How the items are linked:
* | ^ + &
tq | dd mt lf
qn | pr qg tn
rd | hb gb hf
gs | cr zf dd
pj | tt lc mn
tt | pz hs nq
cj | ls mm cn
cc | pj tt fr
nc | dq jt fd
mj | gb rf mp
zt | qs hj rc
mf | fm ns hj
sj | qc dm ms
sn | cj ls bn
cn | cm sn md
ns | fd ht nr
gt | qr qb ft
gb | rf hb ph
cr | zf jh mt
fq | zl hs qr
jt | nz tq zq
jh | sj jl gs
cf | bn cn pr
ft | jl qj pj
cm | sn cj cf
lc | ft rh cc
tl | dq zt zz
rh | cd gt tt
bn | lq qg zl
qq | qn pr pz
mm | hp bh sn
gh | nr lf zq
ph | rd mj dm
lf | jh nz zf
mg | pg qd fj
zq | gs jh tq
tm | fr mn fr
ht | gh ms fm
tn | zl qq tz
dq | zt qs bd
qs | hj bb dd
pg | qd hn rz
fd | ht gh zt
ls | mm hp cm
jl | ms qc zf
qb | cd fq rf
sd | lq tn ft
zz | cn rc mm
qd | hn tz pg
lq | md cf qn
nq | cc pj tm
hs | fj rz cd
rg | jl ms cr
cd | fq zl gt
hb | hf fr jh
dd | dq jl jt
zf | jh rg zq
pb | qq bn hp
hp | bh zz cn
fm | ns fd bb
hd | tt gp jl
qg | lq md qq
mn | nq cc nq
bd | rc tl hp
qr | qb tm rh
zl | hs fj qb
pz | cj pb hn
mp | ph rd gp
rc | tl dq bh
mt | zq gs nz
bh | zz bd ls
hf | mp ph zq
nz | tq gs nc
rf | hb tm rd
bb | sn mf tq
rz | lt mg zl
pr | qg lq pb
tz | sd pz pg
md | cf hj pr
nr | cr nc qs
fj | rz sn fq
hj | bb nr dq
gp | dm hf dm
lt | mg pg hs
qj | gt qr pb
fr | jl nq rf
ms | qc hd jh
qc | cr sj rg
hn | tz sd mg
dm | hf rh hd

The rows follow the links: the fewer symbols apart two items are, the more alike their rows tend to be.

Each row is also shifted at random along 3 hidden directions that mean nothing.

Rows in random order:
Each row stands for one item.
row 1: [ 465 -258   88  -35 -188  140  131 -113  366 -304   59  449  161  240 -131 -145 -397  472 -394  -11  -36   -2 -313   81  149 -353 -499  -74   33  120 -425 -288  -42]
row 2: [ -45 -500  236  444 -325 -221 -219  657  179  239  258  -45   33  -65  -41  239 -173 -116  -13   16  -96   49  -66  -47 -215 -574 -233  449   72  263  129  111  -29]
row 3: [ 316 -328  240   70  151  577  204  283 -443  382    5  156 -139 -219  113  -56  503 -433  106  399 -370 -177    2 -187 -454   96  482  -12   47  357   40 1192 -348]
row 4: [ -68 -224   77  488 -215 -560 -581  246  303  155  193 -374  -23  -64  112  104 -135 -108   15 -222  -79   23 -160 -273 -157 -174  -80 -163  -68  119  116 -457   40]
row 5: [   5  227 -448  385  288  224   25 -228 -263 -659 -372  106  212   27  396 -420 -147  166 -432  299 -129 -321   82  119   41 -230  -80 -288 -196    7 -340  136  -49]
row 6: [-220 -471  165  289 -279 -179  322  481  224 -119  252  342   12    3 -181  191 -421   92 -161   37   89   90 -186   44  -72 -534 -537  296   35  210 -357 -103  -46]
row 7: [ 235 -270    7 -163  362 -255   25 -261 -150  177 -232   24 -186  -40  265 -414  503 -165  245  664   84   67  -76 -391  123   36  261   14  -47    9 -123  234 -104]
row 8: [-1177    93   129   128  -377    -9   -65   214    64   274   373    62   -81    95  -385   390  -127   180  -171  -339  -141    55  -122    61    83    55    57  -321   184    44    24  -337    58]
row 9: [-715 -535    1  -47 -506  -48  296  196  117   46  225  492 -135   67  -61   41 -686  -18 -141   53  196 -201 -505   61   14 -195 -517   -1  338  -81 -122  -40  -28]
row 10: [ 605    3   18 -299 -205  414 -176  160 -400  -77  422 -383 -289 -343 -621  109   95 -495  203   46   45   39   50  242 -261  205  269   41   95 -402  383  338  100]
row 11: [ 523 -343  270   33  -88 -642  -15  -62  612  -47  162  246  111  270 -111    0 -257  474   46   84  261  293 -177 -175  344 -501 -480  329  -82   75 -248 -662  110]
row 12: [-583 -206  -99 -459 -320  173  221 -316  -89   72  -65  358 -169  289  166 -165 -507  113  -11  110  221 -252 -306   -1  308   94 -298 -198  424 -263   10  -37  -92]
row 13: [-143 -171 -164 -300 -203  136  312 -351   66 -188  -22  354 -142  200  108 -267 -500  133 -207    6   80 -255 -383    2  115  173 -325 -439  220 -223 -162 -147 -150]
row 14: [-466 -377 -103  -97  203 -268   69   42 -320   14  -56 -120 -263 -281  -43 -164  451 -482  435  501  160   60   55 -194  -70 -236  161  395  -38 -103  -11  407   84]
row 15: [  11 -136 -271  -97  -97  449  369 -414  -95 -417  -83  387  -34  -50  146 -402 -405   46 -432  107  -77 -400 -332   51 -166  107 -254 -580  -40 -125 -473  119 -265]
row 16: [-583 -381  117   44  267 -442  339   92 -393  427 -125  229  -74   78  286   37  325 -110  215  425   47  -17  -29 -488   47   36  233  162   50  252 -127  340 -304]
row 17: [-598  355  263 -323 -239  402   53  -51  433  228  132  132   38   11 -467  429   88  230  -13 -405  -49  215  129  360   12   37   83  151  116   86  211  -41  229]
row 18: [-767 -182 -185 -160 -351  392   91 -209 -109 -169  -75  300  -69  128  113 -195 -462   91 -206  108   74 -309 -303  133  100   24 -274 -339  262 -153 -173   59  -97]
row 19: [ 451  514 -100   82  187 -157  357  -50   99  180 -339   -2  299  121  467  293 -121  286 -107 -489   13   35  246 -149 -107  371  -32   16 -210  176 -103 -304 -279]
row 20: [  82  331 -191  108  535 -354 -389 -405    7 -443 -347 -113  197  186  335 -555  249  167  113  473  161   23  372   23  434 -378 -106  221 -169  -94   12 -169  331]
row 21: [-574  276   59  272  -39 -121  259  488 -783  322  247  158   34  461   51  770 -177  166  -77  -36  136   35  202   23   94  169  272  102  111   48  136   -5 -260]
row 22: [ 208 -165  -21 -378 -212  425 -275  214 -427  110  357 -389 -424 -289 -540  158  108 -605  296  172  208  -38   48  293 -148  178  276  142  285 -397  475  595  177]
row 23: [ 317  339 -134   14   55 -296  200  281 -709  -50  340 -151  -94   24 -396  394  -39 -105    4  -25  263  198  143  -90  -46  266  217 -177 -221 -231 -143 -331 -142]
row 24: [ 490  283 -256  468  480  507 -166  -60 -169 -723 -326  -63  164 -253  189 -485  194  -93 -293  333 -385 -223  319  271 -299 -227  121  -85 -293  146 -242  559   19]
row 25: [-481  370  114  -22 -261  556  108   83  422  -91  133  104  197 -339 -587  298   11  131 -298 -472 -418  171   14  316 -242   77  115 -217  -59  101 -203  117   39]
row 26: [-392  187 -402  638  241  199   49  114 -487 -645 -276   64  163  -45  469 -330 -141 -106 -340  384 -242 -329  121   61 -154 -297  -74 -150 -119  146 -291  267 -179]
row 27: [-145 -302  -52 -316 -359  721  237 -109 -117  -16   67  314 -118   41   49 -134 -457  -73 -208   22   -8 -349 -347  183  -25  171 -198 -346  376 -143  -24  413 -188]
row 28: [-316  351 -336  460  405 -748  798   47   14 -239 -336  -39  290  -27  513  334 -193  147 -192 -538  214  172  232 -367 -291  246 -297  156 -584  288 -607 -694 -392]
row 29: [ -14  -54   14  354 -116 -236 -543  188  228  203   90 -417  -21 -137  165   74  -70 -132   -6 -356 -262 -145 -127 -204 -253  246  142 -542   25   32  235 -259 -108]
row 30: [ -81  397  -15  291    4   57  415  364 -599   48  345  110  127  168 -279  588  -88  117 -271 -202  -32  133  121   75 -137  333  298 -254  -61   69  -31 -110 -300]
row 31: [-587 -145 -145 -231 -282  171  -13 -244 -176  -63  -86  211 -137  239  254 -224 -582   33 -166  106   95 -334 -342  -46  138  136 -223 -239  304 -167  -33    4  -88]
row 32: [ 600   26 -207 -165   99 -130   12  -65 -223 -438  182 -313 -249 -481 -541 -202  243 -453   86  206   16   53   37  -20 -333   62  199  -99 -289 -321 -216  -79  156]
row 33: [ 359 -246   28  -88  296 -364  287   -8 -446  167   82  -25 -199 -142  -71  -53  359 -312  204  375  134  154  -94 -425 -114  213  365  -11  -78  -82 -270  122 -100]
row 34: [-572  129  292 -270 -399 1013 -123  293  244  291  294  220   -5  -51 -534  452  105   51 -157 -310 -306  112    3  515   28   25  231   19  330  146  314  557  108]
row 35: [ -22  285   98 -501 -139  276   26 -167  593  298 -268 -242  125 -144   27  220   83   28  247 -620   39  124  163  215  -54  311  -80  425  100  -39  489   43  120]
row 36: [ 502  322   93  197  275 -368  250  -52 -330  230   51  126  157  479  157  236   12  393 -250  -58  178  233  161 -278  275  309  259 -194  -11   62 -103 -528 -278]
row 37: [-333  306  140  -10 -108   96    8 -142  458   47  139  122  173   -9 -419  195   14  384 -192 -424 -375  201 -122  113  184  170  145 -412  -79  137 -153 -479  121]
row 38: [  -9  289  121  220 -142  153 -317  138  351  171  106 -193  177  -55   35  159   12  124 -195 -545 -365  -23  -68  -36 -252  359  204 -559   18  121  114 -211 -143]
row 39: [ 150 -368  111  -70 -310   -8  305  -15  390 -105  251  410   66  153 -197   18 -556  356 -303  -47   38   50 -362  -58  -45 -171 -484  -64   97  -13 -399 -370  -12]
row 40: [   8  266  -51 -259   45 -132  268  -82  500   34 -490 -159  167 -191  292  158   36  -41  214 -455  175   88  203   20 -145  157 -321  472  -70   22   72 -102  -19]
row 41: [-479 -294 -134 -267 -319  199  297 -208  -67  -60   11  327 -208   96   -5 -102 -508   93 -198   50  104 -327 -424  -38   21   89 -363 -353  215 -176 -194  -20 -179]
row 42: [-356  303  177  149 -205  308   -1  161  420   77  213  152  110 -105 -440  279  -46  347 -279 -358 -332  234  -59  175  -45  -59  110 -313  -37  277 -124 -178   -9]
row 43: [-559  194 -284  472  315 -159 -131   -8 -368 -519 -298  -84  216  141  338 -290   19   86  -63  384   -1 -168  301  183  134 -466  -18  128 -196   42  -88  170   48]
row 44: [-649  363  175  135 -126  118  221  395 -408  609   23  117  150  421  304  760  -81  238   51 -291   84   31  224  104  181  172  202  270  374  199  380  182 -181]
row 45: [ 339 -399  258  280 -162 -170 -793  268  255  393  159 -331  -30   91  301  115  -42 -118  124  -50  -87 -165  -97 -178    7 -143   17  124  121  135  561    6   97]
row 46: [-895  112 -213  295  158  114 -233   80 -464 -338 -270  -31  155   24  286 -156   20 -118   60  430  -76 -209  297  229  194 -409   22  305   67  -50   41  513  186]
row 47: [  52   56  -45  242 -189  -74 -519  156  319  101   41 -452  -57 -274  170  -26  -69 -195  -18 -420 -325 -180 -127 -150 -395  351  147 -505  -59    4  214 -345   -4]
row 48: [-390   14 -266  222  382 -130 -155   -8 -290 -461 -236 -186   18 -209   54 -379  260 -235  164  457  -36  -54  213  171  -13 -381    2  306 -178   82 -123  396  196]
row 49: [ 104 -147 -140   -4 -150  156  213  342 -546 -149  406 -207 -399 -395 -555  251   59 -570  108  122   81   73   32  144 -430  218  286   -6  -72 -317  -28  155   38]
row 50: [ 500 -128  166   42  435 -504  310 -251 -106  374 -168  271   -8  309  368  -78  361  149   96  357   48  183  -33 -607  200  198  248 -161 -118  190 -277 -169 -269]
row 51: [ 466  459   61 -532  -82  362  227 -216  496  268 -345 -128   94 -187  114  255   70   16  211 -591  135  181  229  190  -35  365  -27  426    4  -84  348  205   68]
row 52: [ 348 -450  279   90 -253 -212  -91  346  342  144  209  219  -23  140 -176  146 -125  192   62   61   73  151 -156   78  110 -495 -330  504  142  230   67   41  169]
row 53: [  -7 -239   80 -343 -301  311 -191  257 -410  111  377 -340 -442 -335 -505  141  144 -613  353  232  160   26   33  181 -141  160  174  215  231 -341  432  552  230]
row 54: [-257  -85  -66  149  208  563 -282  211 -412 -194 -129 -154  -41 -221   49 -197  400 -362  133  435 -158 -280  284  265 -135 -334  187  407   49  116  282 1049  196]
row 55: [ 161  455  -61  297  153 -387  317  123 -523   64  177   38  125  384    6  422  -57  206 -170  -96  230  201  139 -120  125  238  238 -247 -117   25 -185 -518 -217]
row 56: [-1078    99   210    32  -364   950   198   563     6    47   363   285   -22  -248  -649   535    34   -14  -210  -376  -533    82    -6   588  -267   -39   174   -19   256   312    91   656    13]
row 57: [ 200  277  -53  -51   33 -214  184  171 -589   37  419 -272 -146  113 -344  366  -11  -26   21  -18  266  226  100  -24   47  241  279 -156  -60 -333   40 -439   18]
row 58: [ 350  -40 -262  -43  -44  115  548 -462  184 -560 -116  367   92  -79  -84 -465 -456  187 -551  -89 -110 -165 -423  -77 -208  158 -410 -709 -199 -128 -761 -573 -250]
row 59: [  99  255 -111 -161    8  182  407   -5  350  139 -364 -145  119 -283  282  241  -13 -120  118 -512  165  -44  184  142 -263  260 -192  525 -149   89  129  201  -87]
row 60: [ 932  356   95 -323   -5   70  -86   49 -447  340  290 -146 -122  254 -261  361  134  106  132 -144  217  217  147   25  247  517  397  -34  135 -296  370 -202   89]
row 61: [ 182 -329  291  -98  234   82  145  -56 -196  402 -166  159 -167   81  259 -103  449 -149  154  481  -68 -115  -59 -262   19   81  377   34  110  206   66  652 -208]
row 62: [  80 -438  202  410 -186 -641 -332  432  424  242  203 -221   34  122  126  100 -167   -6   75  -75  194   81 -104 -267   18 -421 -296  261   -4  190  126 -380  108]
row 63: [-653 -309 -198  151   96  303  -30  402 -597 -165   -1  -89 -167 -464 -167 -159  383 -648  276  500 -104 -100  245  184 -384 -295  161  443  -23  114   89  866   50]
row 64: [ -72  253 -186  275  -91 -207 -281 -250  383 -157   46 -144  157 -128  -44 -194 -189   21 -299 -464 -257 -119 -191 -228 -119  290   76 -956 -160  -22 -223 -784  -32]
row 65: [-695   67 -299   55  253 -126 -169 -305 -340 -207 -419   90  170  409  430 -444 -135  212   29  465  215 -247   73   88  528 -252 -187   86   99 -151  161   66  119]
row 66: [-542 -506   92 -117  110   59   67  -10 -376  229 -135   72 -293 -153   47 -291  370 -411  369  720   85  -88  -59 -149  -82 -194  179  309  152   85  103  717  -36]
row 67: [  24  104 -244   89  480 -235 -230 -247  -27 -497 -272 -134  145  -56   53 -522  326   30  147  438   86   47  288   65  193 -381    4  174 -329    2 -166   53  263]
row 68: [-407  278  161   46  -69  506  191  162  367 -132  232  205  184 -171 -606  234   27  227 -303 -341 -400  303  -27  316 -135  -68  132 -258  -54  169 -276  -54   78]
row 69: [ 817  -55 -116   56  457  228 -127 -245   75 -327 -234 -123  -21 -335   93 -576  491 -261   67  505 -240 -100  139  -15 -172  -80  277   -5 -287   48 -197  503   43]
row 70: [-423  209 -208  243  262   74 -300  -81 -394 -308 -272    1  153  276  399 -305   44   81   19  422    9 -240  306  218  261 -357   17  238   30   32  241  391   77]
row 71: [-299  282  405 -429 -109   25 -212 -357  632  342  219  153   79  348 -391   75  124  578   25 -269  -92  398  -22  121  558  -44   80 -122  156 -122  140 -508  357]
row 72: [ 585  359  252   -1  -18  310  -42  107 -465  529   96  125  146  561  204  453   13  248  -55 -189   39   24  168  174  329  352  387  -17  260   87  518  185 -168]
row 73: [-1033    59   -14    50  -248  -516  -607   131   170   403   106  -349   -31    64   155   171  -160   -39   209  -306    42   -12  -144  -304   164   152   111  -269   194   -77   335  -569    84]
row 74: [-883   13  196  -33 -394    4 -631  152  148  596  188 -394 -120   94  134  289  -56 -159  240 -263  -51  -96    6  -59  157  187  253 -223  349 -150  596 -108  168]
row 75: [-490 -371   27  471 -444 -147 -577  505   62  322  192 -318 -161  -71  183  137 -257 -324   18 -203 -140 -268 -187 -137 -235   51    4 -107  253   80  425  -17  -59]
row 76: [ 530  -97 -103 -334  -41  -25 -143 -130 -178 -203  231 -370 -326 -389 -539 -184  205 -450  297  196   82  151    3   36 -117  153  105    0  -48 -399   -6   74  224]
row 77: [ 374  322 -126  -30  131  298  447   93  254  -24 -437 -104  145 -356  331  139    8 -124  -18 -625  -59  -34  208  156 -477  322 -151  356 -205  170  -81  200 -184]
row 78: [-535 -411  -59  458  196 -195  599  301 -420   91  -73  289  -71 -208  205   75  290 -280  -31  385 -161  -47  -88 -367 -383   29  223   75 -108  380 -499  453 -403]
row 79: [ 127   50 -217  -38 -134  140  216  335 -568 -221  314 -279 -276 -518 -612  296   76 -601   98  -55  121   74  115  128 -439  216  161  -26  -41 -251  -71  161   26]
row 80: [ 119 -538  375   31 -298 -294 -292  356  321  345  236  -14   70  272  -30  201 -161  203  258  126  186  160  -61   86  327 -549 -302  675  151   68  285   21  226]
row 81: [-380 -597  265  482 -339 -118 -117  815   88  263  356  -26  -56 -141  -53  430 -240  -97   90  103   50   72  -84   32 -193 -579 -325  573  113  299   -3  309  -24]
row 82: [ 854  412 -188   48  189  225  598 -133  402 -249 -449  -99  266 -300  324   69  -38  -84 -124 -597  -53  -17  145   33 -510  308 -215  193 -292  184 -239  101 -174]
row 83: [ 761 -325  228 -397  128  421 -117   -1 -382  513   20   26 -401  -42    5 -139  607 -402  358  519  -63  -44   -7 -119   11  190  507  201  260  -30  369  911  -69]
row 84: [ 704   20  -71  612  -26   44 -456  225  332 -230  107 -372   96 -502  133 -141  -73 -226 -285 -417 -535 -209  -68 -181 -640  273  179 -813 -247  129 -190 -328 -221]
row 85: [-133 -142 -203 -126 -116  637  242 -271 -257 -303 -181  288    6   96  186 -281 -443   -6 -333  101  -91 -452 -257  143  -74  151 -185 -468  190 -126 -190  398 -197]
row 86: [ 337  322 -159  237  249  440 -214 -211 -267 -454 -282   95  237  186  479 -509   -3  208 -308  266 -183 -308  196  256  170 -237  -53  -55  -31   35  -51  393   64]
row 87: [ 592 -236  -64 -305  206 -274  -43 -266  -89 -172  104 -194 -382 -298 -334 -333  364 -341  292  391  151  136   -9 -173 -150    2  139   42 -207 -268 -102  -22  118]
row 88: [-458  131   34 -366 -214  441  186  154  253  371 -332 -174   41 -202  289  368   50 -274  330 -424  200  -77  207  268  -87  200 -197  783  182    9  533  563  -38]
row 89: [ 239   55 -173 -126 -112 -282   31   47 -473  -75  427 -335 -276 -278 -474  173   39 -349  182   72  320  130   75    7   53  185  160   -8  -62 -431   43 -312  136]
row 90: [-132  284 -111 -128  142 -286  460   20  165  108 -370 -108  129 -115  374  272  -37  -48  178 -486  316  111  210  -10 -168  304 -269  531 -181   74  -41 -182  -92]

Some items, each with its row:
mm row 43
cf row 85
qj row 64
hf row 90
qg row 27
nz row 22
bb row 7
gp row 28
rf row 35
qc row 21
lq row 13
ls row 70
lf row 49
pz row 1
qq row 58
dd row 32
bn row 31
cd row 29
cm row 5
hb row 51
nr row 83
cn row 65
cr row 23
tz row 6
tt row 42
qd row 52
pg row 80
fq row 84
fd row 3

Row, symbols taken left to right, then the row they reach:
row 38 + &: row 8
row 50 & + +: row 33
row 4 ^ + ^: row 86
row 14 ^ ^ ^: row 26
row 11 ^ ^: row 39
row 9 ^ + ^: row 62
row 36 ^ + +: row 19
row 63 ^ +: row 66

